Q:
[[261 340 309 248  59]
 [372 860 460 398  68]]
A: 68

Q:
[[138 252 168  44 101]
 [172 232 176 191 128]
 [193 196 168 212 201]]
A: 128

Q:
[[679 808 521 730 544]
 [431 176 162 424 284]]
A: 284

Q:
[[4585 6701 6077 5285 1062 6441]
 [9268 5407 4811 6458 5936 6329]]
A: 6329

Q:
[[4 2 6 4 4 6]
 [6 6 6 3 7 5]
 [5 8 2 5 6 2]]
A: 5

Q:
[[  -2  776  -89  680  471]
 [ 609  512 -564  937  717]]
A: 717

Q:
[[-114  -85  -77  -49]
 [-780  489  -25  557]]
A: 557

Q:
[[469 425 189 452 427]
 [823 743 181 798 652]]
A: 652
---
[[-1.63, 0.03, 2.09, 0.11, -1.16],
 [-1.38, -2.33, 2.00, -2.04, -6.13],
 [1.30, -1.20, -2.97, -2.55, 1.30]] ⇒ -1.63

[[2.84, -4.59, -1.74, -6.42, 3.10],
 [-2.00, -3.17, 4.52, 3.26, -0.14],
 [5.34, -7.14, -2.63, -2.08, -1.66]] ⇒ 2.84

[[-4.95, -3.02, 3.15, -2.86],
 [-3.56, -2.32, 3.36, -0.67],
 [-3.55, -2.07, 2.01, -5.63]] ⇒ -4.95

[[-0.84, -2.37, -6.74, -2.00, 2.85],
 [6.96, -4.00, -0.03, -3.37, 5.75],
 [-2.01, -4.58, -1.76, 2.20, 5.89]] ⇒ -0.84

[[-1.28, -2.44, 1.71, 1.77, -3.17, 3.85],
 [0.72, -1.09, -0.02, -0.74, -2.15, 2.65],
 [5.51, 4.14, -4.93, -5.85, 3.05, -3.51]] ⇒ -1.28

[[-5.94, 4.86, -6.70, -0.98, -5.36],
 [-5.02, -5.24, 4.11, 1.80, 3.90],
 [6.14, -5.89, -3.51, -2.60, -3.68]] ⇒ -5.94

[[2.28, 0.22, -3.95, -4.25, -1.65],
 [-2.13, -0.83, -3.55, -3.62, -2.00],
 [-4.21, -1.78, -3.91, -5.42, 0.38]] ⇒ 2.28

[[-1.64, 5.67, -4.30, -5.64, -4.89],
 [-2.04, -4.09, 1.28, 2.46, 4.86],
 [1.56, -6.11, 3.94, 5.90, 5.33]] ⇒ -1.64

[[-0.57, -0.38, -0.04, -0.24, -0.22],
 [2.75, -0.01, 5.18, -1.83, -4.64],
 [-4.05, 5.40, 5.28, -6.81, -5.49]] ⇒ -0.57
---
[9.968, -129.128, 66.465, 197.025, -67.092, 39.302] >> -67.092
[[0.00, -0.06, 0.22, -0.01], [0.19, 0.03, -0.17, 0.20], [0.03, -0.02, 0.18, 0.01]] >> -0.06
[82.995, -169.975, 28.948, 159.770, -32.851, 11.717] >> -32.851
[131.32, 10.62, 22.11, -94.78, -124.31, 120.52, 125.37] >> -94.78
[1.47, -0.26, 1.60, -0.21, 1.43, -0.34, -1.04] >> -0.34
[[-1.72, -1.86, -0.26, -0.11, -1.25], [2.01, 2.01, 2.05, 0.02, 2.05], [1.06, 1.18, 0.72, 1.14, 0.83]] >> -1.72
[13.94, -15.96, 3.46, 6.00, 11.01] >> 3.46
[123.83, -65.46, -3.57, -60.55, -77.80, -111.42, -138.61] >> -111.42
[35.213, -49.088, 153.055, -139.561, -13.903, 39.815, 50.869] >> -49.088
[-128.67, -67.86, -79.82, 177.77, 157.46, 137.55] >> -79.82
---
[-0.046, 0.073, -0.130, 0.134, 0.179] | 0.134
[[0.05, -0.18, -0.06, 0.12, -0.02], [0.03, -0.14, -0.09, 0.02, 0.04], [0.04, -0.21, -0.12, 0.03, 0.03]] | 0.03
[-15.037, -17.103, -5.671, 10.436, -2.183, 12.302] | -2.183
[-0.16, 0.04, -0.01, -0.12, 0.11] | -0.12
[0.432, 1.787, -0.012, 0.168, 0.628, -1.334] | 0.628
[0.8, 1.3, -1.1, 0.6, -0.1] | 0.6
[[0.019, -0.075, -0.042, -0.200, -0.093], [0.125, -0.196, 0.214, -0.011, 0.008], [0.079, -0.193, -0.001, -0.129, -0.056]] | -0.129
[[-0.3, 0.2, -0.5, -0.9, -0.1, -0.7], [-0.1, -1.2, -0.2, -1.4, -0.7, 0.9], [0.2, -1.1, 0.6, 1.4, -0.5, 1.3]] | -0.5
---
Input:
[[-6.03, 2.71, -2.99, -0.12, -4.36, -2.72, -0.50],
 [0.95, 0.78, -1.26, 5.21, -3.59, -1.92, -3.20]]
Output: 2.71

Input:
[[-3.76, -2.54, 4.91, -0.09, 5.30, 5.59, 5.59],
 [-4.77, -1.60, 3.76, -2.04, 3.79, 2.75, 5.46]]
Output: -2.54

Input:
[[0.77, -1.38, 6.12, -1.08],
 [-0.92, 1.99, -3.81, -2.73]]
Output: -1.38

Input:
[[-1.41, 3.83, -1.12, 3.02, -0.11, -2.99],
 [3.12, -1.81, -2.50, -6.41, 1.93, 1.50]]
Output: 3.83

Input:
[[-0.82, -2.60, -5.27, -0.37, 0.54],
 [-1.13, 3.29, 3.28, 0.69, -1.63]]
Output: -2.60

Input:
[[-1.81, 5.67, -1.34, 1.86, 4.49, -2.22],
 [-0.08, 0.26, 0.65, 1.59, 1.06, 2.13]]
Output: 5.67

Input:
[[6.33, -6.15, 2.60, -5.68, -3.22, -5.53, -4.67],
 [-1.04, 2.04, -2.09, 2.47, 3.31, 3.93, 0.73]]
Output: -6.15
---
Q:
76   7   1  27
67  16  13  31
A: 76, 67

Q:
 60  130  116  157  104   26  152
 81  105  114  135  148   81  103
159  204   81  140  150  177  108
A: 204, 177

Q:
150   69   58  150   20
192   79  123  179   65
142  105   97  166   49
A: 192, 179

Q:
78  74  72  68
66  14  48  68
A: 78, 74

Q:
906  979   22  694
767  647  103  397
A: 979, 906

Q:
 580  -320   145  -784   202   259
 416  -425   361   663   189   226
A: 663, 580

Q:
420  695  406  450  619  185  395
560  780  635  166  762  207  461
445  276  395  857  278  805  301
A: 857, 805

Q: 180  206   59   65  225    3
A: 225, 206

Q: 3  8  6  1
A: 8, 6
---
[ 0.27  1.20  1.15 -1.41  0.98  1.56] >> 0.98
[ -4.32  17.87  10.17 -11.71  18.41 -14.56  16.46] >> -14.56
[ 0.15 -0.07  0.17 -0.13] >> 0.17
[ 1.1  1.5 -1.1 -0.8] >> -1.1
[ 0.049  0.101  0.039  0.002 -0.159 -0.115] >> -0.159
[-0.148  0.115  0.108  0.068] >> 0.108
[-0.9 -0.5 -0.2  1.5 -1.6 -1.3] >> -1.6
[ 0.118 -0.061  0.009 -0.154] >> 0.009
[-0.10  0.16 -0.02  0.01  0.05] >> 0.01
[-0.05 -0.14  0.14 -0.11 -0.10] >> -0.11
---
-161  -205   334  -538  -229  -296
 505   150   -68  -119   -32   197
==> -32

45  35  79  37
83  53  11  63
==> 11

 205  -187   262   355  -160   567   148
 202  -550   314   212   319   465   131
==> 465

51  22  30  73
79  37  60  75
==> 60

21  68  48  80
34  62  25  44
==> 25

-254  -146  -623  -245    68   557  -154
 -91  -142  -908   -40  -849   787   195
==> 787

 32   13    6    4   42
-48   37  -22   41  -18
==> 41

899  555  575  430  326  168
529  588  183  717  425  743
==> 425

199  104  125   34
192  131  111   20
==> 111
---
array([2608, 2487, 2733, 8921]): 2608

array([[151, 173, 116, 159],
       [186, 192, 119, 126],
       [102,  92,  64,  54]]): 151

array([[-226,  126, -542,  207,  778, -365, -291],
       [-616,   66,    6,  176,  526,  477,  117],
       [ 865,  238, -163,  114, -191, -102, -213]]): -226

array([[ 32, -47,  -1, -40],
       [ 45, -27,  27, -23]]): 32

array([[646, 647, 968, 347, 481, 112],
       [878, 268, 494, 483, 397, 780],
       [849, 306, 500, 520, 463, 775]]): 646

array([[6, 8, 5, 4, 6],
       [1, 6, 4, 3, 2]]): 6

array([-27, -33, -31, -30,  35,  32]): -27

array([[7939, 2503, 7044, 5653, 5450],
       [6476, 1790, 8103, 7072, 5151],
       [7687, 3167, 7064, 6001, 4660]]): 7939

array([[4, 4, 4, 4, 4, 4, 4],
       [5, 3, 3, 5, 4, 4, 5],
       [5, 2, 2, 4, 7, 4, 6]]): 4
